X =
[[116 133 121 120 127 130 137 127 112 140 124]
 [113 140 120 116 119 124 140 130 114 143 128]
 [119 132 122 117 126 131 141 127 111 140 128]
 [115 145 121 118 120 126 144 128 112 140 123]
 [106 135 123 112 121 123 148 124 118 137 124]
 [117 143 121 118 118 122 150 135 123 144 122]
 [114 147 122 114 117 122 140 136 123 139 125]
 [117 140 126 119 112 125 144 126 119 136 123]
 [118 136 117 118 121 121 132 130 114 140 122]
 [120 137 124 113 118 132 150 116 113 136 119]
 [114 137 117 107 122 122 135 125 109 141 124]
 [118 138 117 108 109 115 143 127 115 140 130]
 [122 137 120 116 120 119 142 129 113 135 122]
 [116 129 120 122 113 114 139 128 110 143 119]
 [123 143 115 114 120 110 149 118 117 142 123]]
Rows and columns are counted from 1.
(1, 1) => 116
(8, 2) => 140
(8, 3) => 126
(11, 3) => 117
(13, 9) => 113
(11, 4) => 107
(14, 2) => 129
(3, 8) => 127
(10, 9) => 113
(8, 1) => 117
(9, 11) => 122
(6, 10) => 144
(8, 7) => 144
(15, 5) => 120
(9, 3) => 117
(13, 3) => 120
(13, 1) => 122
(5, 5) => 121
(3, 6) => 131
(4, 5) => 120
(9, 1) => 118
(9, 10) => 140
(5, 3) => 123
(8, 5) => 112
(5, 2) => 135
(15, 4) => 114
(7, 5) => 117
(2, 4) => 116
(10, 2) => 137
(4, 10) => 140
(10, 5) => 118
(4, 3) => 121
(12, 2) => 138
(13, 11) => 122
(8, 4) => 119
(10, 11) => 119

A =
[[144 135 114 114 117 142 124 127 105]
 [131 139 146 127 120 148 139 106 119]
 [134 131 133 118 121 119 156 108 133]
 [110 130 119 133 107 148 145 128 132]
 [106 113 130 113 147 116 131 122 123]
 [140 154 121 124 123 134 116 147 117]
 [123 129 151 147 116 130 134 137 147]
 [120 141 136 132 108 104 140 122 137]
 [137 150 117 145 128 147 128 131 141]
 [145 118 115 113 131 149 127 141 116]
 [108 118 157 132 120 122 120 129 123]]
Indices start at 1.
(1, 1) => 144
(11, 6) => 122
(1, 6) => 142
(4, 8) => 128
(9, 5) => 128
(2, 1) => 131
(8, 6) => 104
(3, 5) => 121
(4, 7) => 145
(8, 4) => 132
(7, 7) => 134
(5, 1) => 106
(5, 6) => 116
(6, 2) => 154
(5, 4) => 113
(2, 7) => 139
(9, 1) => 137
(8, 9) => 137
(2, 9) => 119
(11, 2) => 118
(1, 4) => 114
(10, 2) => 118
(4, 2) => 130
(4, 5) => 107
(4, 4) => 133
(10, 8) => 141
(5, 3) => 130
(11, 1) => 108
(4, 3) => 119
(6, 7) => 116
(7, 8) => 137
(3, 7) => 156

x =
133,140,118,125,138,127,143,136
134,113,137,144,138,121,110,130
137,140,123,148,142,145,144,113
130,149,135,107,111,145,144,141
132,145,126,117,122,140,141,133
137,114,136,142,140,118,109,137
136,140,121,123,138,127,140,143
141,128,137,135,137,129,121,144
129,116,141,137,130,122,114,134
121,125,139,129,118,132,127,123
134,115,138,141,135,123,110,131
125,119,141,135,126,127,120,128
137,141,126,126,132,136,137,136
129,151,131,107,112,146,147,137
131,147,127,116,119,143,145,130
Indices start at 1.
row 1 col 1	133
row 4 col 2	149
row 3 col 7	144
row 15 col 2	147
row 3 col 3	123
row 9 col 6	122
row 15 col 4	116
row 15 col 8	130
row 3 col 8	113
row 1 col 2	140
row 10 col 3	139
row 14 col 3	131
row 8 col 4	135
row 5 col 7	141
row 8 col 7	121
row 4 col 1	130
row 13 col 7	137
row 13 col 1	137
row 12 col 7	120
row 9 col 8	134
row 4 col 5	111
row 15 col 1	131
row 9 col 5	130
row 7 col 1	136
row 8 col 1	141
row 13 col 3	126
row 10 col 1	121
row 14 col 6	146
row 4 col 8	141
row 11 col 3	138
row 7 col 5	138
row 1 col 8	136
row 10 col 7	127
row 12 col 5	126
row 5 col 5	122

m =
[[127 126 129 124 129 123 130 124 131 131]
 [132 123 123 127 125 133 124 123 135 131]
 [120 115 126 112 132 108 134 109 137 134]
 [136 107 153 106 148 155 138 130 124 116]
 [126 127 125 131 127 126 127 126 127 126]
 [130 135 127 129 124 124 128 131 131 135]
 [146 116 116 125 120 145 116 115 151 141]
 [133 118 141 117 138 142 133 129 126 123]]
Indices start at 1.
(1, 1) => 127
(4, 3) => 153
(4, 7) => 138
(1, 4) => 124
(7, 9) => 151
(4, 1) => 136
(7, 5) => 120
(3, 3) => 126
(7, 6) => 145
(6, 6) => 124
(2, 7) => 124
(1, 8) => 124
(1, 5) => 129
(5, 5) => 127
(4, 10) => 116
(8, 7) => 133
(3, 2) => 115
(1, 9) => 131
(2, 9) => 135
(3, 9) => 137
(3, 1) => 120
(5, 6) => 126
(8, 2) => 118
(1, 10) => 131

a =
[[107 147 135 114]
 [121 152 146 119]]
Rows and columns are counted from 1.
row 1 col 1	107
row 1 col 4	114
row 1 col 2	147
row 2 col 3	146

grid =
[[134 136 122 126 137 147 148 120 131 117 135 115]
 [125 126 131 134 140 132 147 125 130 132 138 130]
 [141 141 123 127 130 142 142 123 133 122 133 116]
 [118 124 129 126 140 138 122 133 125 118 129 134]
 [127 124 127 131 139 141 148 119 129 124 131 121]
 [140 145 120 123 130 145 137 127 132 115 134 116]
 [132 135 122 126 138 146 146 121 130 116 135 116]
 [137 127 135 133 123 129 123 130 133 137 119 132]
 [147 148 120 124 125 145 135 126 134 117 132 113]
 [141 129 136 135 118 125 123 130 135 143 119 132]
 [125 121 129 132 141 140 151 118 129 127 131 123]
 [113 120 133 128 140 131 120 136 124 124 130 140]
 [118 119 133 129 138 134 121 134 126 125 125 138]
 [126 128 124 127 142 147 148 120 128 117 133 119]
 [124 125 138 135 126 111 119 139 129 145 132 146]
 [125 142 125 125 133 125 124 140 127 122 145 134]]
Indices start at 1.
row 1 col 1	134
row 2 col 6	132
row 12 col 3	133
row 1 col 11	135
row 8 col 8	130
row 7 col 11	135
row 2 col 3	131
row 2 col 1	125
row 5 col 12	121
row 10 col 6	125
row 12 col 7	120
row 6 col 2	145
row 10 col 7	123
row 10 col 5	118
row 7 col 7	146
row 1 col 8	120
row 6 col 12	116
row 16 col 7	124
row 16 col 12	134
row 4 col 3	129
row 1 col 10	117
row 2 col 12	130
row 5 col 6	141
row 1 col 4	126
row 14 col 3	124
row 8 col 1	137
row 11 col 12	123
row 11 col 9	129
row 6 col 9	132
row 5 col 3	127
row 3 col 9	133
row 2 col 10	132
row 10 col 1	141
row 6 col 6	145
row 2 col 5	140
row 15 col 3	138
row 6 col 3	120
row 4 col 10	118
row 11 col 7	151
row 1 col 7	148

M =
[[131 133 129 149 134 141 130 134 143 133 130 139]
 [144 133 131 135 134 137 131 131 131 134 129 130]
 [130 131 130 130 130 130 130 135 133 133 133 137]
 [140 130 141 132 132 132 131 133 137 130 134 136]
 [131 135 130 132 145 132 137 130 139 130 131 132]
 [129 133 131 131 133 131 132 132 132 134 133 150]
 [131 142 133 130 131 129 133 130 136 156 132 135]
 [131 131 133 131 130 137 130 131 134 132 129 137]
 [136 131 131 130 129 132 136 132 134 138 134 130]
 [133 129 135 129 130 135 129 137 131 135 130 131]
 [138 133 129 130 133 134 129 140 130 130 135 133]]
Rows and columns are counted from 1.
row 1 col 1 => 131
row 3 col 4 => 130
row 5 col 12 => 132
row 9 col 10 => 138
row 10 col 6 => 135
row 5 col 8 => 130
row 7 col 3 => 133
row 4 col 7 => 131
row 9 col 6 => 132
row 2 col 3 => 131
row 4 col 6 => 132
row 6 col 9 => 132
row 6 col 8 => 132
row 2 col 7 => 131
row 10 col 9 => 131
row 3 col 3 => 130
row 5 col 6 => 132
row 7 col 6 => 129
row 3 col 6 => 130
row 5 col 4 => 132
row 8 col 5 => 130
row 4 col 5 => 132
row 8 col 4 => 131
row 10 col 4 => 129
row 7 col 1 => 131
row 4 col 1 => 140
row 11 col 10 => 130
row 1 col 5 => 134
row 9 col 5 => 129
row 6 col 4 => 131
row 8 col 12 => 137
row 10 col 11 => 130
row 10 col 12 => 131
row 8 col 1 => 131
row 4 col 11 => 134
row 1 col 12 => 139
row 1 col 8 => 134
